Below are the code and all the weights of a small trained network. Each question names an input and a class and asks about switching units off, where a switched-off unit gives its printed mean instead of its output.

import numpy as np


def w(rows, s, z=0):
    codes = np.array(rows[::2]) - 128.0
    scale = np.full(codes.shape[1], s)
    scale[-1] = z or s
    return codes * scale


def f(y):
    return np.maximum(y, 0)


def log_softmax(a):
    a = a - a.max(-1, keepdims=True)
    return a - np.log(np.exp(a).sum(-1, keepdims=True))


def net(x, mask):
    res = np.array(x, float).reshape(1, 7) / 4 @ E
    y = f(res @ A[0][:, :-1].T + A[0][:, -1])
    res = res + np.where(mask, y, B[0][:, -1]) @ B[0][:, :-1]
    return log_softmax(res[-1] @ U[:, :-1].T + U[:, -1])


A, B = {}, {}
E = w([
[124,126,134,128,130,113,147,136,124,136,128,124],'x0',
[120,128,134,144,111,127,133,136,124,128,127,120],'x1',
[146,190,192,48,101,152,168,87,54,90,74,127],'x2',
[94,150,29,128,156,135,184,25,169,160,64,69],'x3',
[43,99,182,199,211,159,152,6,95,103,154,177],'x4',
[199,145,182,156,164,85,147,106,254,73,72,143],'x5',
[123,137,134,132,128,123,128,127,129,131,127,123],'x6',
],0.0099)
A[0] = w([
[177,152,201,136,121,126,99,163,110,96,189,160,28],'neuron 0',
[200,161,181,142,182,90,118,143,244,54,109,151,102],'neuron 1',
[120,85,77,207,164,95,108,156,191,101,173,158,38],'neuron 2',
[35,88,213,214,221,159,135,30,93,95,159,203,2],'neuron 3',
[139,231,209,35,133,155,159,73,64,45,78,187,20],'neuron 4',
[175,126,228,150,159,85,130,107,228,89,100,168,18],'neuron 5',
[175,141,157,187,151,82,154,104,193,88,67,134,17],'neuron 6',
[145,59,254,131,117,108,67,213,98,85,199,218,58],'neuron 7',
[100,67,81,211,173,94,65,137,212,188,221,198,23],'neuron 8',
[64,118,76,115,162,158,87,171,24,191,177,157,11],'neuron 9',
],0.0064,0.0052)
B[0] = w([
[120,128,70,108,167,50,172,81,168,152,118,108,172],'neuron 0',
[86,178,109,144,127,198,112,137,45,141,153,180,224],'neuron 1',
[102,60,218,142,69,138,163,126,132,137,106,43,174],'neuron 2',
[182,196,90,47,104,46,45,253,162,186,58,160,247],'neuron 3',
[160,25,254,165,93,164,149,126,176,153,123,9,217],'neuron 4',
[84,172,113,147,85,211,118,146,54,156,198,128,202],'neuron 5',
[90,197,114,98,128,202,97,106,70,147,211,141,183],'neuron 6',
[97,168,45,106,220,100,164,21,179,129,92,84,227],'neuron 7',
[185,45,186,125,87,143,175,120,138,147,159,35,200],'neuron 8',
[85,170,144,163,116,197,124,121,72,132,188,153,194],'neuron 9',
],0.0073,0.011)
U = w([
[95,152,130,134,114,168,125,148,59,131,184,150,90],'0',
[164,57,194,133,104,128,153,144,148,133,132,71,83],'1',
[198,175,105,82,108,72,98,249,161,142,104,138,98],'2',
[103,149,63,123,175,101,166,29,184,129,103,102,95],'3',
[139,110,131,134,129,117,136,140,130,102,128,152,250],'4',
],0.012,0.018)

Each question gives the input, the list of numbers given to net, and the class t.
The units are the neurons (one row each of A and B). Each row of codes is followed by its name. A weight is (code - 128) times the scale printed after its matrix; where a second scale follows, it is the last column's (A, B and U).
mask holds one flag per neuron, in row order. A switched-off neuron (its flag False) gives its mean, the last column of its row in B, instead of its output. The means were averaged over made-up inputs and are rounded, as every weight is.
A unit's drop is (log p(t) with every unit on - log p(t) with that unit switched off) / (log p(t) with every unit on - log p(t) with every unit switched off).
The circuit of an input: a set's keep is (log p(t) with only the set's units on - log p(t) with every unit switched off) / (log p(t) with every unit on - log p(t) with every unit switched off). Starting from all 10 units, units are removed one at a time, each time the one whose removal leaves the highest keep (on an exact tie, the one counted first), for as long as the keep stays at least 0.8.
units of the circuit, in order: the units of the circuit, biggest drop first
unit that matters most: the unit with the biggest drop
top k neurons: the k neurons with the biggest drops, biggest first
drop of u: that unit's drop, to one decimal
input [4,-3,0,0,8,7,-8], class 2: top 2 neurons -> [neuron 3; neuron 9]
input [-3,-1,1,-5,4,4,-8], class 3: unit that matters most -> neuron 7
input [-6,8,-8,-1,-8,7,-3], class 1: top 4 neurons -> [neuron 2; neuron 8; neuron 3; neuron 9]
input [6,6,4,-5,5,7,7], class 0: top 2 neurons -> [neuron 5; neuron 1]
input [4,-3,-1,5,4,5,-7], class 0: units of the circuit, in order -> [neuron 7; neuron 6; neuron 5]
input [2,-8,6,7,7,-3,-2], class 4: units of the circuit, in order -> [neuron 7; neuron 3]
input [-7,-8,-3,-1,-5,5,5], class 4: top 2 neurons -> [neuron 3; neuron 9]
input [-4,4,-1,-5,-3,-1,-3], class 3: top 2 neurons -> [neuron 7; neuron 3]
input [1,1,-5,-1,2,7,-5], class 0: top 2 neurons -> [neuron 1; neuron 5]
input [5,6,-7,-1,-6,-4,1], class 1: units of the circuit, in order -> [neuron 3; neuron 8]
input [-7,6,2,8,-8,-8,5], class 0: top 2 neurons -> [neuron 3; neuron 7]
input [-5,-1,3,-5,-3,2,2], class 3: top 3 neurons -> [neuron 7; neuron 3; neuron 0]
input [-5,5,-5,3,8,7,6], class 2: top 2 neurons -> [neuron 3; neuron 9]
input [-7,3,-6,-1,-1,-1,0], class 1: units of the circuit, in order -> [neuron 8]
input [6,8,-3,-2,4,-5,2], class 4: top 4 neurons -> [neuron 1; neuron 5; neuron 6; neuron 3]
input [4,-3,-2,-8,-6,3,0], class 3: units of the circuit, in order -> [neuron 7; neuron 3]
input [-8,-8,-1,6,-6,5,3], class 4: units of the circuit, in order -> [neuron 3; neuron 7]
input [5,1,-3,-4,-1,7,-2], class 0: drop of neuron 0 -> 0.0
input [-5,4,-5,-4,8,6,-2], class 2: drop of neuron 3 -> 1.9
input [-2,8,-1,5,5,3,-7], class 4: unit that matters most -> neuron 7
